Below is a small trained network, with its code and all its weights. Each question gives an input and a class and asks what happens when units are switched off, that is, made to give their printed mean instead of their output.

import numpy as np


def w(rows, s, z=0):
    codes = np.array(rows[::2]) - 128.0
    scale = np.full(codes.shape[1], s)
    scale[-1] = z or s
    return codes * scale


def norm(h):
    return h / np.sqrt((h * h).mean(-1, keepdims=True) + 1e-5)


def f(y):
    return y / 2 * (1 + np.tanh(0.7978845608 * (y + 0.044715 * y**3)))


def log_softmax(a):
    a = a - a.max(-1, keepdims=True)
    return a - np.log(np.exp(a).sum(-1, keepdims=True))


def net(x, mask):
    res = np.array(x, float).reshape(1, 5) / 4 @ E
    u = 0
    for l in range(2):
        y = f(norm(res) @ A[l][:, :-1].T + A[l][:, -1])
        res = res + np.where(mask[u : u + 9], y, B[l][:, -1]) @ B[l][:, :-1]
        u += 9
    return log_softmax(norm(res)[-1] @ U[:, :-1].T + U[:, -1])


A, B = {}, {}
E = w([
[112,131,116,154],'x0',
[2,146,135,120],'x1',
[113,137,120,155],'x2',
[194,191,50,75],'x3',
[133,108,127,116],'x4',
],0.0077)
A[0] = w([
[32,74,140,112,13],'L0N0',
[136,123,136,171,3],'L0N1',
[150,137,228,156,190],'L0N2',
[199,139,136,165,193],'L0N3',
[162,102,121,239,171],'L0N4',
[129,142,233,220,218],'L0N5',
[10,109,254,199,81],'L0N6',
[118,100,56,235,58],'L0N7',
[134,170,206,72,192],'L0N8',
],0.0081,0.0026)
B[0] = w([
[15,154,141,167,166],'L0N0',
[90,109,253,129,117],'L0N1',
[110,27,207,138,172],'L0N2',
[249,69,138,67,175],'L0N3',
[202,56,134,41,176],'L0N4',
[151,31,74,134,207],'L0N5',
[217,166,123,182,253],'L0N6',
[136,180,209,87,138],'L0N7',
[38,132,141,195,147],'L0N8',
],0.0054,0.0069)
A[1] = w([
[43,90,191,223,51],'L1N0',
[130,195,171,113,156],'L1N1',
[163,66,205,117,80],'L1N2',
[126,181,112,2,196],'L1N3',
[196,18,192,143,5],'L1N4',
[211,106,115,63,142],'L1N5',
[151,158,171,202,107],'L1N6',
[152,56,204,149,97],'L1N7',
[140,186,105,124,191],'L1N8',
],0.0093,0.0032)
B[1] = w([
[166,136,213,212,230],'L1N0',
[140,152,49,53,134],'L1N1',
[123,111,135,31,199],'L1N2',
[57,135,138,168,204],'L1N3',
[22,90,78,85,254],'L1N4',
[173,222,133,167,249],'L1N5',
[128,95,166,135,152],'L1N6',
[155,84,100,1,217],'L1N7',
[69,111,132,123,168],'L1N8',
],0.0069,0.0056)
U = w([
[133,8,119,69,249],'0',
[201,182,73,140,88],'1',
[94,58,210,234,64],'2',
[12,151,54,137,110],'3',
],0.012,0.0016)

Each question gives the input, the list of numbers given to net, and the class t.
The units are the neurons (one row each of A and B). Each row of codes is followed by its name. A weight is (code - 128) times the scale printed after its matrix; where a second scale follows, it is the last column's (A, B and U).
mask holds one flag per neuron, layer by layer. A switched-off neuron (its flag False) gives its mean, the last column of its row in B, instead of its output. The means were averaged over made-up inputs and are rounded, as every weight is.
A unit's drop is (log p(t) with every unit on - log p(t) with that unit switched off) / (log p(t) with every unit on - log p(t) with every unit switched off).
The circuit of an input: a set's keep is (log p(t) with only the set's units on - log p(t) with every unit switched off) / (log p(t) with every unit on - log p(t) with every unit switched off). Starting from the 12 units with the biggest drops (on a tie, the unit counted first), units are removed one at a time, each time the one whose removal leaves the highest keep (on an exact tie, the one counted first), for as long as the keep stays at least 0.8.
units of the circuit, in order: the units of the circuit, biggest drop first
unit that matters most: the unit with the biggest drop
k most important neurons: the k neurons with the biggest drops, biggest first
k most important neurons of layer l: the k neurons of layer l with the biggest drops, biggest first
drop of u: that unit's drop, to one decimal
input [-8,1,-1,6,-1], class 3: unit that matters most -> L1N3
input [4,1,2,7,5], class 3: 3 most important neurons of layer 1 -> L1N3, L1N8, L1N0
input [4,2,2,8,8], class 3: units of the circuit, in order -> L0N6, L1N3
input [4,7,-5,-1,8], class 2: 3 most important neurons -> L1N0, L1N4, L0N6
input [-8,8,-2,0,8], class 2: 3 most important neurons of layer 1 -> L1N0, L1N4, L1N7
input [-7,1,-6,7,6], class 3: 3 most important neurons of layer 1 -> L1N3, L1N0, L1N8
input [0,5,-7,8,-5], class 3: 2 most important neurons -> L1N3, L0N6
input [0,2,7,8,-5], class 3: 2 most important neurons -> L0N6, L1N3
input [-5,2,-5,-3,2], class 2: 4 most important neurons of layer 0 -> L0N0, L0N3, L0N4, L0N8
input [8,0,-1,-6,-8], class 0: 2 most important neurons of layer 1 -> L1N7, L1N5
input [-4,4,0,-1,-1], class 2: drop of L1N0 -> 0.1
input [5,7,5,-1,4], class 2: drop of L1N0 -> 0.3
input [-5,-1,-2,-6,-6], class 0: drop of L1N7 -> 0.3
input [1,-1,-1,-5,-1], class 0: units of the circuit, in order -> L1N7
